Below are the code and all the weights of a small trained network. Each question names an input and a class and asks about switching units off, where a switched-off unit gives its printed mean instead of its output.

import numpy as np


def w(rows, s, z=0):
    codes = np.array(rows[::2]) - 128.0
    scale = np.full(codes.shape[1], s)
    scale[-1] = z or s
    return codes * scale


def norm(h):
    return h / np.sqrt((h * h).mean(-1, keepdims=True) + 1e-5)


def f(y):
    return np.maximum(y, 0)


def log_softmax(a):
    a = a - a.max(-1, keepdims=True)
    return a - np.log(np.exp(a).sum(-1, keepdims=True))


def net(x, mask):
    res = np.array(x, float).reshape(1, 2) / 4 @ E
    u = 0
    for l in range(4):
        y = f(norm(res) @ A[l][:, :-1].T + A[l][:, -1])
        res = res + np.where(mask[u : u + 6], y, B[l][:, -1]) @ B[l][:, :-1]
        u += 6
    return log_softmax(norm(res)[-1] @ U[:, :-1].T + U[:, -1])


A, B = {}, {}
E = w([
[108,108,188,110,124,49,223],'x0',
[89,134,4,81,141,134,155],'x1',
],0.011)
A[0] = w([
[133,131,94,105,153,210,20,125],'L0N1',
[125,97,2,147,99,198,57,117],'L0N2',
[118,117,15,128,123,134,156,153],'L0N3',
[160,121,188,94,139,134,132,42],'L0N4',
[110,102,138,158,89,120,136,3],'L0N5',
[141,127,104,134,130,162,89,121],'L0N6',
],0.0099,0.002)
B[0] = w([
[141,121,71,151,81,134,142,238],'L0N1',
[142,199,147,70,253,131,159,254],'L0N2',
[176,160,85,133,150,152,88,213],'L0N3',
[84,134,148,134,148,129,133,167],'L0N4',
[98,110,136,127,134,137,117,138],'L0N5',
[130,100,106,134,122,148,119,176],'L0N6',
],0.022,0.0099)
A[1] = w([
[183,70,98,125,41,130,109,166],'L1N1',
[116,88,113,125,59,131,125,135],'L1N2',
[130,132,114,124,126,145,71,234],'L1N3',
[123,117,7,71,139,83,182,254],'L1N4',
[114,116,115,79,89,139,124,136],'L1N5',
[179,141,127,117,126,140,111,118],'L1N6',
],0.014,0.00081)
B[1] = w([
[93,97,108,152,82,134,132,145],'L1N1',
[127,160,144,186,138,154,66,135],'L1N2',
[110,137,94,106,116,110,249,159],'L1N3',
[154,139,15,175,135,216,183,252],'L1N4',
[73,113,74,104,99,101,107,129],'L1N5',
[82,106,86,125,144,116,184,171],'L1N6',
],0.011,0.012)
A[2] = w([
[208,146,38,78,153,116,69,110],'L2N1',
[145,91,161,164,242,134,116,41],'L2N2',
[102,123,253,59,139,74,106,31],'L2N3',
[179,219,123,137,211,102,88,239],'L2N4',
[154,78,115,192,98,121,186,87],'L2N5',
[104,159,94,100,105,158,161,2],'L2N6',
],0.013,0.00094)
B[2] = w([
[134,198,96,148,153,205,187,252],'L2N1',
[127,116,154,124,122,90,165,185],'L2N2',
[220,181,249,215,118,126,182,232],'L2N3',
[70,79,51,204,114,173,164,224],'L2N4',
[80,155,162,90,158,96,59,180],'L2N5',
[122,49,153,114,160,91,123,194],'L2N6',
],0.015,0.011)
A[3] = w([
[112,59,52,134,81,93,123,231],'L3N1',
[140,139,52,126,93,141,170,2],'L3N2',
[182,139,22,132,138,173,147,218],'L3N3',
[55,125,118,121,120,111,164,38],'L3N4',
[100,128,125,159,88,103,5,71],'L3N5',
[176,54,133,208,98,201,151,3],'L3N6',
],0.014,0.00064)
B[3] = w([
[160,222,252,145,137,147,94,141],'L3N1',
[220,136,142,150,183,206,144,195],'L3N2',
[153,239,25,122,213,191,206,251],'L3N3',
[79,31,63,115,113,80,93,139],'L3N4',
[114,176,65,141,2,193,43,145],'L3N5',
[3,147,144,49,148,12,117,170],'L3N6',
],0.0092,0.018)
U = w([
[54,31,118,84,178,61,116,83],'0',
[140,164,41,143,211,196,187,202],'1',
[148,145,251,187,133,92,167,199],'2',
[77,140,118,161,48,158,31,115],'3',
[168,53,124,88,115,122,112,3],'4',
],0.014,0.0044)

Each question gives the input, the list of numbers given to net, and the class t.
The units are the neurons (one row each of A and B). Each row of codes is followed by its name. A weight is (code - 128) times the scale printed after its matrix; where a second scale follows, it is the last column's (A, B and U).
mask holds one flag per neuron, layer by layer. A switched-off neuron (its flag False) gives its mean, the last column of its row in B, instead of its output. The means were averaged over made-up inputs and are rounded, as every weight is.
A unit's drop is (log p(t) with every unit on - log p(t) with that unit switched off) / (log p(t) with every unit on - log p(t) with every unit switched off).
unit that matters most: the unit with the biggest drop
k most important neurons: the k neurons with the biggest drops, biggest first
top k neurons in layer l: the k neurons of layer l with the biggest drops, biggest first
drop when u is switched off: that unit's drop, to one decimal
input [4,0], class 2: 2 most important neurons -> [L0N3 L1N4]
input [0,-7], class 2: unit that matters most -> L0N1
input [8,2], class 0: top 3 neurons in layer 2 -> [L2N1 L2N5 L2N3]
input [-7,-8], class 3: 3 most important neurons -> [L0N2 L0N3 L1N4]
input [7,1], class 0: 3 most important neurons -> [L0N3 L0N1 L0N2]
input [1,-1], class 2: 3 most important neurons -> [L0N1 L1N4 L0N3]
input [-1,-3], class 3: 3 most important neurons -> [L0N2 L0N3 L2N3]
input [8,1], class 0: 2 most important neurons -> [L0N3 L0N1]
input [4,-2], class 2: 2 most important neurons -> [L0N1 L1N4]
input [-5,-6], class 3: 4 most important neurons -> [L0N2 L0N3 L1N4 L2N1]
input [3,-4], class 2: 2 most important neurons -> [L1N4 L0N1]
input [5,1], class 0: drop when L3N6 is switched off -> 0.0
input [4,-3], class 2: drop when L0N1 is switched off -> 0.5
input [-3,-4], class 3: drop when L0N2 is switched off -> 1.1
input [4,-5], class 2: unit that matters most -> L1N4
input [-2,-8], class 2: 3 most important neurons -> [L0N1 L1N4 L0N3]
